[128 = 0]

dr_dd: [124 151  65 112 158 155 140  75  99 122 122 136 118 130 187 112 142 150
 132 114 147 103 105 112 138 118  84]
sm_lc: [135 112  83 146 124 117 169  61  85 136 141 152 148 120 136  76 134 150
 139  68  93 143 178 139  75  86 131]
fq_cr: [109 129 149 141 137 150 153 144 114 120 149 120  79 142 155 121  95 118
  69 171 137 136 161 151 123 155 105]
sm_lc: [173 130 138 103 136 162 149 110 160  99 110  48 112 144  79 115 182 124
 137 186 145  82  58 144 162 156 114]
fq_cr: [140 152 117 117 145 152 149 112 143 117 123  82 123 131 108  93 154 125
 158 150 127 124 107 137 145 155  99]
fq_cr: [138 101 119 111  95 126  72 159 139 159 119 140 135 100 109 157 152 118
 186  88 140 110  93 105 154  98 173]
sc_tp: [126 124 131 117 133 106 100 123 129 131 112 153 164 138 152 132 137 135
 112 119 142 107 127 108 115 109 155]
sc_tp: [152  97 128 149 116 131 155 138 134 120 141 137 107 102  95 145 118 126
 136 116 119 144 113 138 126 106 121]
sc_tp: [117 153 136 133 128 133 141 124 136 132 128  93 133 138  90 107 143 115
 171 145 103 144 131 133 149 161 118]
dr_dd: [126 100 157 145 108 132 114 164 108  92 129 137 179 110  95 151 105 151
 149  85 118 151 132 133 113 110 197]
sm_lc: [194 124  92 113 133 144 160 113 137  81 135 106 119  87 123 125  99 173
 105  82 132 154 116 173  75 111  92]
pm_jt: [ 63 149 127 138 123 142 112 141  79 152 147 147 102 146 183 130  91 122
 111 127 123 145 186 125 136 153 130]
fq_cr: [117 136 109 138 145 130 143 119 129 142 134 145 122 120 141 101 133 117
 150 126 125 137 135 116 134 123 101]
fq_cr: [ 83  99 125 138  82 155 101 147  89 196 150 129  82 127 122 113 153  88
 185 117 117 115 160 119 169 125 173]
pm_jt: [126 106 174 142 139 166 140 153 116  76 124  95 183 130  89  83 145 136
 153 138 134 121 127 138 124 134 195]
sc_tp: [135 123 100 134 107 227 206  70  49  88 159  25  52 146  98  93 138 154
 129 144 105 118 135 197 143 169 113]
dr_dd: [141 127 157 133 134 120 137 165 150 107 139 128 120 115 130 129  83 131
  79 137 133 161 156 156  91 139 117]
sc_tp: [109 170 143 121 146 156 152 102 126 117 121  58 130 170 105  78 163 117
 147 187 115 114 131 140 157 189 115]
pm_jt: [109  80 210 158 113 102 113 196 127 121 144 165 158 129 128 120  83 115
  63 133 131 151 204 143  72 113 209]
sm_lc: [198 104 119  93 122 185 130 141 156  87 119  60  92 101  90 144 158 142
 137 142 168  88  40 155 152 128 123]
pm_jt: [121 134  85 150 136 147 174  93  97 127 146 137 107 114 132 108 121 136
 158 102 105 153 138 133 130 119  88]
fq_cr: [139 137 124 122 132 119 128 116 137 118 118 121 153 129 114 127 138 137
 141 120 122 128 115 125 125 128 129]
dr_dd: [122  93 113 160 105 113 157  95 108 159 138 162  89 135 107 169 146 110
 138 135 106 113 104 108 162  96 117]
pm_jt: [160 119  75  98  84 119 116  89 142 199 132 111  31 127 122 171 164 105
 133 133 126  90  90 131 165 119  79]
sc_tp: [150 107 140 131 119  99 105 172 160 128 128 164 144  92 118 159 101 129
 125  95 135 153 124 124 105  99 140]
sm_lc: [139 126 109 118 128 138 138  85 117 129 118 104 146 139 114  92 172 134
 156 123 121 101 118 127 130 122 141]
fq_cr: [139 147 124 127 160 107 122 152 164 109 119 161 153 104 147 141 102 136
 124 118 143 153 110 112 116 120  94]
pm_jt: [182  68 161 127 101 120 127 148 165 129 124 107 153 105  55  95 171 113
 154 119 127 110 116 143 105  93 191]
pm_jt: [171 108 140 114 128 119 121 135 167 116 112 113 156 115  92 117 158 127
 141 128 139 110  95 129 118 111 148]
sc_tp: [136 110 118 141 114 107 134 108 116 130 127 150 158 120 108 132 134 139
 149  89 106 136 133 122 111  96 151]
sc_tp: [114 143 131 144 170 141 185  84 128 122 127 116 106 166 141  84 159 107
 103 204 132  99 120 120 151 149  79]
pm_jt: [ 91 167 115 106 117 140  94 119 110 156 120 103 108 157 146 148 140 121
 147 144 127 111 123 116 173 167 122]
sm_lc: [109 135 132 119 137 133  96 155 124 126 124 150 125 129 171 156 107 131
 105 132 156 120 121 112 138 131 131]
sc_tp: [134 125 139 124 129 135 129 128 131 118 123 111 133 135 117 124 140 128
 126 142 132 116 117 131 133 134 138]
dr_dd: [127  88 170 142 124 153 151 128 118 122 133  99 128 150  99  77 165 107
 118 172 132  94 143 141 128 129 178]
dr_dd: [122 126 133 134 120 104 118 125 142 151 120 138 150 131 100 129 153 112
 167 126 112 126 120 107 144 121 142]
pm_jt: [ 90 151 128 135 126 112 113 134 111 148 135 151 131 137 156 133 101 125
 124 118 115 152 170 121 123 141 125]
sc_tp: [127 102 118 131 143 110 121 111 122 138 120 185 129 135 177 145 136 127
  85 133 156  90 113  97 124  86 129]
sm_lc: [ 55 108 120 193 123  88 158 108  61 176 165 228 139 132 177  89  84 115
 117  80  79 181 252 113  79  88 144]
fq_cr: [132 177 122 128 165 122 159 102 153 102 115 101 166 137 106  91 140 135
 160 144 109 150 118 127 129 159  85]
dr_dd: [126 140 173 124 112 110 108 179 182 161 130  96 117 128  78 113 135  84
 154 163 115 149 145 138 142 166 132]
fq_cr: [167  96  93 119 135 136 134 112 139 131 125 151 106 102 147 131 148 132
 122 114 158  96  85 117 126  82 109]
sm_lc: [159 173 125  83 149 137  95 155 165  83 108  90 151 114 142 148 102 161
 112 121 157 139  96 144 115 160 105]
dr_dd: [132 107 117 148 130 131 174  99 122 147 145 140  61 139 138 131 134 107
  88 168 128 111 125 132 140 119  82]
pm_jt: [ 90 186 121 100 131 109  86 121 125 150 114 131  88 173 187 209 103 129
  71 171 143 111 111 109 170 175  80]
sm_lc: [ 99 145 124 108 107 106  44 180 129 154 118 162 172 105 149 162 104 135
 175  63 132 152 142 101 130 121 173]
fq_cr: [141 110 135 137 135 126 145 122 139 122 126 134 119 130 118 135 141 120
 116 151 136 111 102 122 138 116 120]
dr_dd: [114 114 119 128 107 160 125 113  98 144 129 105 107 140 111 129 165 118
 168 135 125  96 106 120 172 130 152]
sm_lc: [118 133 138 121 137 158 122 139 123 119 125 102 134 134 129  97 145 123
 145 144 141 114 126 129 141 145 145]
dr_dd: [131 110 142 153 121 129 163 145 142 144 151 131  67 121 110 136 113  99
 108 161 120 144 135 142 138 133  93]
[113 136 127 148 114  92 142 115 121 148 138 152 115 136 122 156 103 124
 114 123  95 159 156 129 120 129 107] : pm_jt
[ 75  72 136 178 105 125 136 133  79 181 155 197  95 133 145 130 131  90
 134 127 117 118 167  99 149  87 164] : sm_lc
[129 127 134 152 145 108 150 131 133 109 132 155 176 111 117 100 110 137
 142  99 109 167 156 127  92 111 132] : pm_jt
[101 150 141  86 117  98  16 190 158 169 103 160 154 126 175 177 121 116
 135 114 166 111 117  85 150 132 166] : sc_tp
[134 162 113 109 133 142 136 102 119 111 124  83 141 138 125  99 130 149
 135 121 116 137 142 151 113 157 117] : fq_cr
[134  94 157 152 132 125 159 126 126 117 135 136 133 135 113 104 135 118
 101 151 126 120 143 135 110 112 148] : dr_dd
[162 168 118 102 144  75 115 117 173 106 106 144 126 135 153 215  87 156
  54 139 140 138  86 126 114 138  62] : sm_lc
[137 107 171 157 139  91 145 155 160 115 129 157 175 116  95 106 117 117
 124 129 114 158 152 127  92 109 150] : dr_dd
[130 115 123 113 123 154 121 101  83 100 121 113 139 148 156 131 133 160
  89 121 145  91 127 139 114 121 167] : dr_dd
[143 110 114 131 115 123 127 134 125 130 136 149 115 106 131 153 110 137
 122  99 129 139 125 132 116 104 125] : sm_lc
[166 133 102 108 120 110 132  85 142 126 112 109 142 129 102 138 156 145
 142 112 117 113  95 131 123 117 118] : sm_lc
[129 161 123 106 138 116 106 136 155 138 119 118 137 127 139 118 126 126
 135 129 133 137 132 126 124 148 109] : dr_dd
[126 168 125 106 127 130  87 175 148 117 124 115 149 101 130 146  91 144
 159  91 130 171 130 135 123 154 123] : dr_dd
[155 161 144  97 147 162 126 160 160  82 123  64 109 124 128 130 105 143
  96 162 156 134 104 164 126 179  96] : fq_cr
[ 35 134 140 146 134 119  85 136  78 176 128 188 157 162 191 107 135 102
 143 130 130 111 183  76 151 124 179] : sm_lc
[131 155  98 113 121  84 102 110 138 146 116 159 132 127 149 185 108 143
 118  99 119 140 116 111 125 120  97] : dr_dd
[111 147 150 107 140 142  87 155 134 115 109 106 180 137 132 100 146 130
 157 132 146 114 126 116 137 149 173] : pm_jt
[110 133 139 148 141 106 146 123 114 118 136 162 135 139 157 135  91 137
  77 131 120 150 166 131  98 125 116] : fq_cr
[125 121 117 136 122 124 139  98 108 130 127 132 142 136 119 121 143 134
 142 115 112 122 131 123 127 116 140] : sc_tp
[119 140  90 105 111 146  89 137 116 159 132 123 125 102 145 107 134 130
 186  74 130 136 142 125 132 124 139] : fq_cr
[145 101  98 117 123 140 115 119 111 125 126 155 105 115 165 166 127 145
 103 107 158  96  93 117 132  91 128] : sm_lc
[139  83 124 155 107 145 170 119 104 134 155 133  75 117 113 128 121 120
 109 127 117 130 142 151 120 106 125] : pm_jt
[148 103 164 116 116 149 122 121 131 100 106  75 157 154  73 129 184 129
 142 164 138  74  78 129 155 135 189] : sc_tp
[131 145 116 158 143 103 184  94 129 120 141 136 154 120 104  81 113 135
 146 106  80 182 174 144  87 127  94] : sc_tp

nhhd: [134 131 121 121 153 122 106 130 134 132 129 150 128 136 111 136  93 149
 109 133 129 141 144 129 151 151 136]
hrhq: [116 153 124 102 180 173 141  78 110 121 121 113 131 135  80 174 101 136
 137 157 142 149 129 134 113 168 122]
nhhd: [163 115 137 157 116 107 112 153 164  96 107 153 132 110 131 136 163 133
 125 108 138 133 111 139 133 109 148]
hrhq: [ 62 118 147 111 108 132 172  63 113 143 152  82 140 140 126 159 236  75
 140 161 139 121 108 120 133 140 126]
ffqh: [112 109 144 150  93  88 142 150 136 120 132 141 132 135 146 118 208 109
 111 104 130 124 121 117 155 131 149]
hrhq: [ 79 129 146 108 108 137 164  91  98 134 152 106 144 137 141 120 169  83
 152 157 117 105 106 123 107 103 125]
hrhq: [133 148 113 148 129 158 137 136 158 113 126 121 104 128  91 138 102 142
 106 127 170 157 126 135 145 188 136]
hrhq: [ 88 102 150  96 125 109 148  73  89 152 145 107 159 130 150 142 194  85
 163 156  94 100 106 124 101  76 130]
nhhd: [160 114 135 135 159  94  95 145 138 100 108 188 143 125 111 158 139 158
 113 111 117 143 125 135 140 120 172]
hngn: [125 167 123 117 135 150 105 144 121 125 121 129 116 153 145 117 126 152
 108 120 130 123 196 109 161 150  70]
ffqh: [151  79 130 130 176  71 139 102 159 181  88  81 143 116 117 145 125 111
 124 110 151 159 148 125 178 205  80]
hrhq: [105 137 152 102 127 113 125 121  89 130 123 129 151 151 175 117 196 112
 140 124  94  94 171 104 136  91  79]
hrhq: [157 150 116 132 151 168 128 129 139 106 114 129 120 114  99 133  54 145
 140 136 144 141 115 145  99 137 128]
ffqh: [133  81 132 121 149  91 126  97 120 144 129 136 147 110 111 169 152 124
 142 133 108 137  85 140 106 105 183]
ffqh: [167 120 127 116 186 119 116 116 117 132  86 125 142 118 116 160 108 149
 144 111 118 141 145 129 114 136 105]
hngn: [143 114 151 154 149  91 185 152 113  99  76 130 147 127 117 134 184 111
 134  68 137 146 116 115 125 174 128]
nhhd: [101 131 118 104 135 142 124 108  88 145 155 133 123 140 118 148 123 142
 129 143 103 125 124 124 104 113 159]
hrhq: [110 115 125 164  63  82 125 191 152 139 153 147 106 144 160  78 167 126
  77  92 136 125 146 109 189 151 144]
hngn: [161 131 115 138 126 129  99 161 141 125 124 148 117 119 135 109  73 155
 121 116 122 128 136 134 125 112 131]
hngn: [158 137 130 155 124 118 148 184 121 108  91 131 121 127 144  96 123 137
 128  70 130 129 145 115 122 145 101]
ffqh: [163 117 129 137 136 145 152 132 101  92 114 147 140  92 109 136  84 128
 180 121 103 122  47 154  24  57 192]
ffqh: [120 127 115 121 114 150 106 104 151 143 157 117 116 120 121 136 105 129
 127 167 137 127 115 143 128 113 140]
hngn: [171 108  99 154 108 112 122 193 108 144 125 141 102 108 142  94  59 165
 131  73  98 127 109 129  79  94 167]
ffqh: [128 108 122 122 141 120 128 102 141 156 132 106 130 119 116 137 105 120
 131 145 136 138 119 136 135 145 126]
ffqh: [108 133 133 123 111 127 118 133 108 112 149 160 130 140 134 137 171 135
 121 131 107 117 121 124 120  94 167]
hngn: [ 31 121 112  85 113 141 169  73  55 202 196  80 114 163 121 137 145 108
 121 160 104 123 126 105 118 155 151]
ffqh: [138 122 125 107 169 114  90 104 131 149 114 128 134 136 124 168 146 152
 116 131 122 139 171 122 161 146 103]
hngn: [107 113 129 123 112 130 144 102 122 141 148 110 130 121 126 136 147 107
 142 147 124 122  96 134 108 110 150]
nhhd: [113 130 112 155  88 118 165 174 145 166 138  86  98 138 145  55  77 111
 100  99 158 134 153 110 170 200  85]
hngn: [143 118 150 153 158  93 173 150 149  97  90 148 152 126 100 109 106 103
 121 103 158 153 110 131 154 194 131]
nhhd: [151  97 113 173  87  95 151 187 141 140 127 125 106 109 135  89 105 130
 118  76 132 137  96 129 117 137 165]
nhhd: [169  78 132 170 125  56 169 195 110 127  93 150 137 107 135  95 115 125
 135  46 107 138  87 123  98 129 174]
hrhq: [108  91 122 125 135  88 123 106 131 164 144 126 127 133 110 164 169 130
 104 128 128 149 121 124 159 161 168]
nhhd: [170 118 123 157 111 130 103 142 185 107 117 134 118  97 122 135 121 136
 130 128 152 136 102 151 126 109 144]
nhhd: [149 106  85 127 134 146 100 124 124 157 161 139 100 102  89 153  30 173
 129 143 112 147  77 154  74 101 216]
[113 135 135 132 108 136 155 145  95 102 142 152 132 130 129 110 129 119
 140 122 109 114  92 128  85  94 171] : ffqh
[119 138 129 127 153  96 108 158 134 130 125 169 129 162 121 117 115 151
  75 111 134 146 185 109 204 195 118] : nhhd
[147 122 122 166  92 118 122 162 174 120 122 124 107 118 134 118 154 132
 106 104 157 139 128 130 157 148 129] : hrhq
[127 137 122  98 166 154 117  88 119 140 131 118 135 127 109 147  75 133
 143 164 125 131 132 138 114 128 115] : nhhd
[105 122 155 118  96 118 144 108 111 127 129 104 149 129 176 116 217  84
 159 136 110  90 126 118 114  71  93] : hrhq
[166  83 129 139 151 106 151 111 134 133 103 115 145  87 106 147  98 114
 167 120 124 140  62 152  74 107 165] : ffqh
[104 104 122 121 126 110 166 121  45 158 123 100 119 137 135 173 231 139
 142  73  86 129 122 100  77 121 160] : hngn
[172 158 112 128 162 135  90 186 119 111 108 179 119 138 127  97  20 184
 109 100 113 133 173 124 133 135 114] : hrhq
[184  82 136 148 123  84  89 123 171 135  87 110 137  92 158 168 220 131
 146 101 126 126 128 136 133  84 109] : hrhq
[116 119 104 128 126 115 118 151 105 153 156 153 107 140 113 127  91 162
  97 113 111 142 128 121 131 146 184] : nhhd
[169 108 138 138 134 118  98 116 152  98 103 145 142  98 128 175 187 137
 150 126 122 127  99 147 102  71 154] : hngn
[113  94 140 141  89  91 133 119 144 145 136 107 132 122 155 134 224  99
 128 122 129 118 116 123 147 111 132] : hrhq
[121 133 139 131 135 118 163 149  94 115 115 138 138 138 131 108 127 119
 134 101 116 125 126 116 112 138 129] : ffqh
[111 142 161 173  73  90 186 213 106  75 107 160 133 153 168  67 226 101
 109  51 128 112 138  94 147 142 124] : ffqh
[118 116 138 118 112 123 140 118 109 132 140 125 143 120 149 107 125 102
 156 142 105 103 101 132  94  75 135] : hrhq
[121 123 137 138 115 111 142 143 123 120 126 137 132 133 136 119 159 119
 123 112 126 125 125 121 134 130 136] : ffqh
[142 119 148 183  71  98 170 189 153  89 106 132 126 117 155  83 192  97
 126  75 148 121 104 122 134 129 130] : ffqh

rn-fr: [122 123 116 135 118 142 130 125 143 152 100 139 110  89 116 126 134  91
 152 143 135 147 124 125 110 128 103]
mm-zt: [176  97  86 144 150 101 124 161 108 109 134 124 138 166 148 133 128 122
 145 161 107 134 162 114 106 106 179]
mm-zt: [118 130 123 117 144 100 145 162 124 117 151  70 165 178 151 108 125 136
  87  96 151 135 106 103 161 134 145]
mm-zt: [161 112 111 120 106 120 139 136 111 121 145 150 135 143 133 143 115 131
 141 156 114 136 177 115  90 105 166]
mm-zt: [139 143 184 131 128 110 116 153 115 109 153 111 143 156 143 113 146 161
 136  88 143 136 101 135 155 132 157]
rn-fr: [121 123 149 137  85 107 117  63 140 107 138 122 136 138 138 125  94 131
 157 140 146 124  74 126  95 150 137]
rn-fr: [117 132 129 134 154  99 108 119 162 144 126  92 119 141 135 107 133  98
  97 130 143 112  80 127 161 136  99]
qq-hc: [143 126 140 118  87 133 114 129 141 130 150 155 166 109 133 146 135 109
 117 114 140 131 121 165 151 122 129]
rn-fr: [172 114 137 154 145 104  99 166 110 115 157  70 109 159 150 121 138 132
 140 104 116 131 128  98 114 131 221]
hj-qz: [138 116 117 170 144 119  95 164 123 109 123 129 143 135 157 117 134 135
 133  84 137 139 103 188 185 156 147]
qq-hc: [100 144 128 124 140 157 144 130 114 108  62 137 114 103 109 122 136 132
 172 148 137 163 135 113 108 101  90]
hj-qz: [151 119 120 138 172 116 144 182 106 132 113 155 119 152 134 103 149 153
 165 141 119 156 160 128 124 115 123]
mm-zt: [121 115 116 154 107 164 124 108 125 152 120 154  82  79 116 134 110 133
 159 113 112 131 145 143  92 170 139]
mm-zt: [125 117  92 143 184 101 111 108 141 132 123 119  96 164 137 112 108 138
  96 154 106  90 128 134 141 139 108]
rn-fr: [184  96  97 125 142 106 141 188 105 140 174 160 141 173 151 120 126 157
 125 128 106 141 199 133 116 120 176]
qq-hc: [162 127 160  95 131 143 118 132 116 125 160 162 123 139 124 122 133 182
 146 121 108 136 168 125  89 105 147]
hj-qz: [135 139 136  78 142 168 180 200  97 145 118 162 139 117 106 117 162 159
 150 121 126 183 205  94 100  82 112]
hj-qz: [114 162 151 154  93 171  93 157 109  89  60 147 113  65 120 158 148 108
 150 100 145 158 144 182 179  95 137]
qq-hc: [123 131 146 155 148  76 172 133 124 146 145 143 160 164 130 126 157 120
 134 156 129  96  84 135 169 161  95]
rn-fr: [124 138 171 105  86  93 157  60 111 115 206 121 134 190 132 143  81 191
  96 137 113  71 133  93  93 152 172]
hj-qz: [128 183 215  89  80 183  75 113 149 122 102 114 103  43  87 164 177  82
 126 113 141 134 121 119 133  57 126]
rn-fr: [102 141 105 152 134 123 138 131 126 146  91 112  68 119 120 128 114 104
 110 147 125 119 155 114 136 130 120]
rn-fr: [155 101  95 123 133  90 130 138 137 136 163 160 153 177 157 112 103 143
 105 140 128 125 148 156 139 133 126]
qq-hc: [ 93 132  98 149 190 149 145 152 126 128  46 104 114  98 110 110 161  97
 167 146 134 156 100 107 133 124  71]
hj-qz: [ 84 158 138  99  99 157 185 128  99 115 103 124 136 114 104 145 121 141
 124 133 138 143 161  88 114 107 114]
hj-qz: [ 89 155 143 154  81 130  95  65 138  88  97  94 119 101 125 164 103  94
 106 129 145  96  80 148 161 132 135]
mm-zt: [131 131 141 116 111 149 121 130 138 123 109 151 156  93 119 134 149 107
 156 129 143 154 111 145 128 109 103]
hj-qz: [116 141 131 146 134 111 124 116 123 111  94 124 103 138 129 125 120 125
 140 155 132 126 123 126 133 116 119]
qq-hc: [ 70 167 139 144  97 122 180 149 112 123  89  89 143 113 117 149 140  84
 103 123 163 131 109 108 185 131 111]
qq-hc: [176 116 141 181 149  93 117 141 102 120 121 150  94 147 132 135 152 127
 194 174  98 117 138 129 106 126 171]
mm-zt: [132 114  88 116 155  93 100 110 154 121 136 166 129 183 160  96  80 162
  77 141 132 115 145 185 163 122  84]
qq-hc: [163 128 146 139 121 129 120 169 113 124 135 152 149 117 129 148 167 116
 149 124 121 135 141 151 149 111 154]
mm-zt: [103 120 120 170 137 165 131 134 121 127 101 100 145  73 117 141 159 100
 166  92 129 134  68 136 141 180 130]
qq-hc: [147 114 114  98 127 144  83 125 166 150 174  78 132 114 133 130 126  99
  65  88 125 113 119 117 129 126 156]
rn-fr: [109 144 137 136 111 147 148 132 102 111  94 148 114 112 117 137 124 144
 155 132 130 144 153 130 121 121 126]
hj-qz: [148 103  94 138 147 118 123 141 122 109 141 131 168 150 146 134 128 131
 125 129 118 122 124 147 141 134 144]
rn-fr: [181 100 105 138 114 161 102 192 129 167 146 117 107  75 126 143 158  78
 140  96 112 158 173 119 102 122 197]
hj-qz: [126 107 106  95 150 170 126 128 139 135 147 119 162 110 123 119 132 144
 122  93 121 140 117 121 106 142 116]
qq-hc: [157 103 121 134 141 129 105 127 135 145 154 154 114 132 138 112 121 152
 143 115 112 129 136 151 108 150 140]
hj-qz: [132 125 116 102 121 105 126 134 145 131 151 116 147 160 145 114 108 125
  84 123 145 132 134 126 143 114 124]
qq-hc: [155 139 155 101 126 112 133 146 120 114 164 126 180 153 127 155 161 123
  99 139 121 105 132 121 155  90 144]
rn-fr: [111 149 144 126 150 121 156 143 100 109 110 138 126 155 124 121 133 167
 132 136 126 128 146 122 143 116 113]
hj-qz: [143 120 118 156  73 101 106 111 150 163 145 161  84 118 142 135  93  96
 106 137 134 115 152 169 139 147 144]
rn-fr: [121 128 119 152 116 121 142 134 118 129  90 145  98 121 129 118 116 120
 169 151 138 155 142 126 109 128 123]
mm-zt: [119 148 142 147 146  97 121 180 118 100 119  91 157 162 152 118 148 124
  97  94 156 134 100 150 214 122 137]
qq-hc: [108 125  95 124 159 148 124 137 141 126  92 102 137 108 123 121 138 102
 119 125 135 141 109 122 140 121  96]
mm-zt: [136  97  38 125 156 129 129 122 147 148  94 136 103 120 124 131 106  81
 112 192 108 128 175 111  94 101 101]
mm-zt: [126 106  88 150 143 135 121 110 131 126 117 146 129 119 131 134 115 126
 136 139 112 116 124 154 126 151 117]
[149 128 133 160 112 108  97 168 126 118 134 138 137 133 154 131 135 116
 117  97 142 135 127 185 190 133 157] : hj-qz
[168 105 110 142 130  97 149 185 106 135 132 174 129 164 151 103 125 147
 170 143 131 172 177 140 112 120 148] : rn-fr
[129 118 110 149 147 117 128 108 114 110 114 103 101 147 130 127 111 136
 151 155 111 118 128  97  91 133 154] : rn-fr
[149 109 128 115 157 116 117 108 132 146 178 125  95 168 137 100 102 183
 117 120 101 106 146 110  85 151 150] : qq-hc
[124 108  72 139 133 130 145 128 124 141 124 117 112 129 129 135 103 113
 112 144 113 122 160 110 107 141 142] : mm-zt
[161 123 122  89 153  75 154 153 124 117 164 114 175 205 143 122 137 132
  96 172 127 121 147  87 128  78 133] : hj-qz
[114 145 167 106  87 155 138 107 114 103 137 156 164 111 118 147 128 159
 141 107 136 132 122 145 128 126 124] : rn-fr
[107 132 134  95 104 132 114  65 167 138 134 109 122 116 120 122 100 110
 104 138 143 118  96 108 100 124  97] : qq-hc
[110 126 111 130 146 129 131  92 139 145 130 127  97 130 120 124 107 137
 106 141 111  97 131 122 118 150 107] : mm-zt
[ 81 123  97 151 154 140 114  64 157 144  60  80  32  99 113  90  87 106
 164 158 134 141  93  77  56 152  92] : qq-hc
[141 115 124 141 103 144 127 107 115 112 130 178 151 108 125 154 126 137
 164 140 113 123 133 162 113 138 135] : mm-zt
[129 129 128 123 165 115 147 140 124 123 124 133 160 147 124 126 156 129
 131 149 123 119 112 124 146 119  99] : qq-hc
[158 104 100 102 167  64 174 168 127 157 174 137 144 219 153  84 115 156
 106 160 128 137 166  93 112 119 120] : hj-qz
[ 97  88  52 160 124 164 171 125 102 129 131 152 157 113 137 135  88 161
 141  92 114 133 139 159 118 210 135] : hj-qz
[111 142 163 110  78  96 122  59 155 138 193 105 134 156 136 138  88 134
  59 115 139  72  93 127 143 158 137] : rn-fr
[158 101  97 107 149  96 116 157 152 148 166 131 147 174 158  93 113 134
  92 119 137 141 141 140 139 123 124] : hj-qz
[138  96  91 119  52 140 115  88 162 147 148 192 160  91 140 143  85  98
 124 131 144 141 133 187 113 145 111] : rn-fr
[101 139 120 123 121 175  94  97 140 105  75 124 109  75 113 137 119 115
 137 122 134 141 118 142 122 110 104] : hj-qz
[138 132 109 159 222 109 138 228 101 117  57 126 109 157 139  83 177 134
 173 141 134 179 147 128 165  94 102] : rn-fr
[124 104  86 141  99 161 104  90 144 117  97 146 133  77 125 145 106  94
 158 140 129 143 115 152  97 135 120] : rn-fr
